Below are the code and all the weights of a small trained network. Each question names an input and a class and asks about switching units off, where a switched-off unit gives its printed mean instead of its output.

import numpy as np


def w(rows, s, z=0):
    codes = np.array(rows[::2]) - 128.0
    scale = np.full(codes.shape[1], s)
    scale[-1] = z or s
    return codes * scale


def f(y):
    return np.maximum(y, 0)


def log_softmax(a):
    a = a - a.max(-1, keepdims=True)
    return a - np.log(np.exp(a).sum(-1, keepdims=True))


def net(x, mask):
    res = np.array(x, float).reshape(1, 8) / 4 @ E
    y = f(res @ A[0][:, :-1].T + A[0][:, -1])
    res = res + np.where(mask, y, B[0][:, -1]) @ B[0][:, :-1]
    return log_softmax(res[-1] @ U[:, :-1].T + U[:, -1])


A, B = {}, {}
E = w([
[121,130,130,129,128,135,129,130,132,125,125],'x0',
[105,85,17,170,71,130,40,94,163,120,155],'x1',
[58,82,158,96,50,19,139,185,149,122,60],'x2',
[165,52,167,147,167,145,95,94,213,226,57],'x3',
[127,135,130,132,126,129,127,126,125,134,125],'x4',
[110,58,155,177,164,107,139,24,59,32,82],'x5',
[140,121,59,106,89,126,254,59,176,150,128],'x6',
[178,176,128,40,79,158,76,90,142,58,59],'x7',
],0.0098)
A[0] = w([
[187,196,88,91,109,122,107,174,152,151,83,46],'N0',
[121,159,151,107,193,128,154,117,136,135,120,62],'N1',
[108,105,95,111,93,140,251,68,189,117,137,83],'N2',
[154,31,166,126,167,184,137,90,221,182,40,46],'N3',
[92,94,124,207,165,68,189,148,113,171,211,85],'N4',
[196,146,112,57,67,178,81,119,145,55,65,84],'N5',
[75,73,118,186,177,101,174,157,80,197,191,60],'N6',
[90,191,85,126,87,113,167,165,45,68,189,45],'N7',
[121,108,185,97,192,144,188,127,93,102,93,98],'N8',
[107,184,94,92,76,155,173,154,186,217,174,74],'N9',
[167,93,180,144,127,125,95,69,207,233,84,27],'N10',
[178,174,79,108,234,200,105,90,109,153,191,67],'N11',
[145,179,108,154,189,217,129,98,114,111,194,53],'N12',
[160,92,191,163,182,133,26,158,173,154,82,91],'N13',
[178,144,71,112,121,83,255,69,177,138,115,89],'N14',
[185,195,138,33,77,124,69,54,143,85,74,87],'N15',
[100,94,46,118,108,132,65,97,154,129,140,56],'N16',
[154,175,172,56,139,134,137,99,139,115,93,106],'N17',
[107,93,131,151,172,126,166,148,88,153,149,64],'N18',
[166,134,68,98,173,116,129,201,141,165,118,3],'N19',
[199,119,144,47,62,196,105,97,124,67,72,76],'N20',
[153,177,135,86,84,150,93,253,186,209,195,37],'N21',
[110,80,42,145,86,123,47,123,147,148,156,57],'N22',
[72,168,111,86,66,143,178,145,72,28,221,66],'N23',
[154,155,173,127,133,122,156,124,125,142,132,62],'N24',
[81,105,114,170,126,124,135,172,142,189,189,120],'N25',
[129,127,170,156,188,130,24,221,88,75,139,107],'N26',
[142,154,127,162,137,167,142,97,115,136,138,16],'N27',
[65,79,117,76,75,34,107,127,145,143,74,34],'N28',
[99,56,132,156,150,119,143,43,73,71,104,57],'N29',
[212,159,141,145,176,241,136,65,102,148,192,53],'N30',
[128,131,171,102,160,142,166,134,131,135,111,59],'N31',
[161,197,175,96,176,108,183,166,138,159,122,121],'N32',
[130,64,144,180,176,82,164,24,40,55,52,38],'N33',
[57,111,168,95,71,16,165,193,137,141,39,48],'N34',
[77,94,48,191,40,135,55,72,157,140,164,91],'N35',
[169,121,108,77,54,163,193,60,119,138,119,102],'N36',
[98,159,145,133,127,132,71,209,44,56,161,108],'N37',
[151,127,205,88,152,144,211,141,85,158,111,102],'N38',
[150,146,225,100,128,130,201,156,88,157,108,108],'N39',
[19,94,148,67,60,25,130,191,140,120,100,65],'N40',
[129,131,66,144,124,114,215,92,147,139,119,61],'N41',
],0.0082,0.004)
B[0] = w([
[65,100,168,77,110,159,157,110,128,102,112,182],'N0',
[161,125,109,118,121,120,114,131,161,95,159,158],'N1',
[158,155,195,136,161,89,22,138,31,168,83,213],'N2',
[142,203,58,110,105,70,189,64,133,203,166,249],'N3',
[33,112,177,118,199,129,149,145,193,153,127,212],'N4',
[43,106,177,146,220,149,172,146,179,137,144,219],'N5',
[40,105,172,105,205,158,157,152,184,136,141,209],'N6',
[148,205,93,130,105,63,192,45,137,205,177,207],'N7',
[169,154,129,132,75,161,101,148,166,89,177,190],'N8',
[95,87,142,62,80,152,86,51,84,84,81,216],'N9',
[157,192,76,112,97,69,224,80,133,175,186,231],'N10',
[168,22,82,189,139,90,192,175,98,100,42,221],'N11',
[183,51,80,194,137,109,174,142,109,132,58,206],'N12',
[160,191,160,112,117,47,112,73,76,220,135,229],'N13',
[170,157,212,124,165,101,38,131,72,169,103,219],'N14',
[34,97,155,135,193,135,161,150,168,139,141,226],'N15',
[153,181,133,170,101,144,95,201,172,80,174,190],'N16',
[103,147,141,151,154,146,117,164,181,123,154,182],'N17',
[76,115,150,130,136,118,135,126,179,114,139,168],'N18',
[109,112,127,92,102,168,158,87,109,120,126,158],'N19',
[42,104,151,144,187,118,168,157,165,154,146,212],'N20',
[90,52,139,28,44,209,152,37,56,74,81,239],'N21',
[149,191,115,152,116,176,86,162,151,57,181,202],'N22',
[154,197,68,114,125,81,199,90,142,220,163,218],'N23',
[145,148,133,137,100,128,127,132,154,100,149,154],'N24',
[32,111,176,123,140,145,130,145,163,126,149,193],'N25',
[144,161,177,107,155,125,37,127,73,181,59,230],'N26',
[145,100,135,138,133,112,156,147,135,112,99,151],'N27',
[201,102,90,162,169,143,164,170,110,120,96,222],'N28',
[103,104,124,3,41,197,121,73,128,95,123,212],'N29',
[168,56,50,182,148,108,140,167,99,84,85,230],'N30',
[156,164,89,115,116,145,108,165,161,101,161,161],'N31',
[137,168,129,144,62,163,73,159,168,64,179,206],'N32',
[67,67,121,42,36,177,148,68,75,72,141,244],'N33',
[195,52,67,205,155,117,169,165,118,88,77,253],'N34',
[184,203,158,162,95,164,81,197,180,51,206,229],'N35',
[124,145,169,119,161,116,72,163,106,163,109,194],'N36',
[131,173,128,112,133,73,94,105,86,196,138,216],'N37',
[137,170,101,159,102,154,72,185,161,97,200,204],'N38',
[173,177,89,164,102,168,54,172,191,60,175,208],'N39',
[195,52,81,202,144,106,164,133,110,119,58,250],'N40',
[145,163,180,127,178,126,55,117,72,152,96,183],'N41',
],0.0069,0.012)
U = w([
[198,41,62,217,146,104,181,169,80,100,55,10],'0',
[71,81,137,37,16,175,135,73,59,82,124,182],'1',
[148,218,73,129,102,50,199,90,112,243,200,62],'2',
[161,190,131,179,84,161,50,196,178,44,215,135],'3',
[3,101,187,145,232,133,158,163,181,147,151,178],'4',
[158,167,208,132,168,88,1,141,2,207,75,212],'5',
],0.008,0.0011)

Each question gives the input, the list of numbers given to net, and the class t.
The units are the neurons (one row each of A and B). Each row of codes is followed by its name. A weight is (code - 128) times the scale printed after its matrix; where a second scale follows, it is the last column's (A, B and U).
mask holds one flag per neuron, in row order. A switched-off neuron (its flag False) gives its mean, the last column of its row in B, instead of its output. The means were averaged over made-up inputs and are rounded, as every weight is.
A unit's drop is (log p(t) with every unit on - log p(t) with that unit switched off) / (log p(t) with every unit on - log p(t) with every unit switched off).
The circuit of an input: a set's keep is (log p(t) with only the set's units on - log p(t) with every unit switched off) / (log p(t) with every unit on - log p(t) with every unit switched off). Starting from the 12 units with the biggest drops (on a tie, the unit counted first), units are removed one at a time, each time the one whose removal leaves the highest keep (on an exact tie, the one counted first), for as long as the keep stays at least 0.8.
circuit, biggest first: the units of the circuit, biggest drop first
top k neurons: the k neurons with the biggest drops, biggest first
drop of u: that unit's drop, to one decimal
input [-3,2,-5,-6,-3,-7,3,3], class 1: circuit, biggest first : (N21)
input [6,0,5,-1,4,2,-4,-6], class 4: top 2 neurons : (N6, N4)
input [-5,7,-3,-2,-3,-3,8,5], class 5: top 4 neurons : (N2, N14, N36, N41)
input [-5,-3,5,-7,0,5,-7,-3], class 2: top 2 neurons : (N7, N23)
input [-1,-2,-5,3,-6,-3,-2,-4], class 0: top 2 neurons : (N11, N30)
input [-3,-5,-6,7,-2,7,5,-3], class 1: top 3 neurons : (N33, N29, N34)
input [-4,7,-1,0,-3,2,8,-4], class 5: top 2 neurons : (N2, N14)
input [5,-2,0,-5,5,-6,-6,-7], class 4: top 4 neurons : (N4, N6, N33, N25)
input [5,7,-1,-7,4,1,-1,0], class 2: top 2 neurons : (N23, N7)
input [-6,-8,-4,5,-2,-5,-7,7], class 3: top 3 neurons : (N32, N39, N38)
input [8,7,7,-1,8,-2,2,0], class 0: top 3 neurons : (N40, N34, N28)
input [6,2,5,1,-1,-7,8,-7], class 5: top 3 neurons : (N2, N14, N41)
input [5,-5,-8,-8,1,1,-7,-8], class 0: top 3 neurons : (N11, N12, N30)
input [6,7,-6,-3,4,-8,-1,8], class 1: top 2 neurons : (N21, N9)
input [-3,-7,2,-4,-4,-7,6,6], class 1: top 4 neurons : (N21, N9, N0, N35)
input [8,2,5,8,-7,-2,-6,5], class 2: circuit, biggest first : (N10)
input [-7,-8,1,-6,0,-7,0,3], class 3: top 3 neurons : (N39, N32, N38)
input [4,-1,-1,5,1,-3,0,5], class 2: drop of N0 : -0.2
input [3,-6,-8,-6,2,-7,-1,-2], class 0: drop of N30 : 0.2
input [7,3,-1,-6,0,-5,7,4], class 5: drop of N3 : 0.2
input [-1,7,-7,8,8,2,-6,3], class 2: drop of N10 : 0.5
input [4,3,2,1,-6,6,-4,4], class 1: circuit, biggest first : (N33)
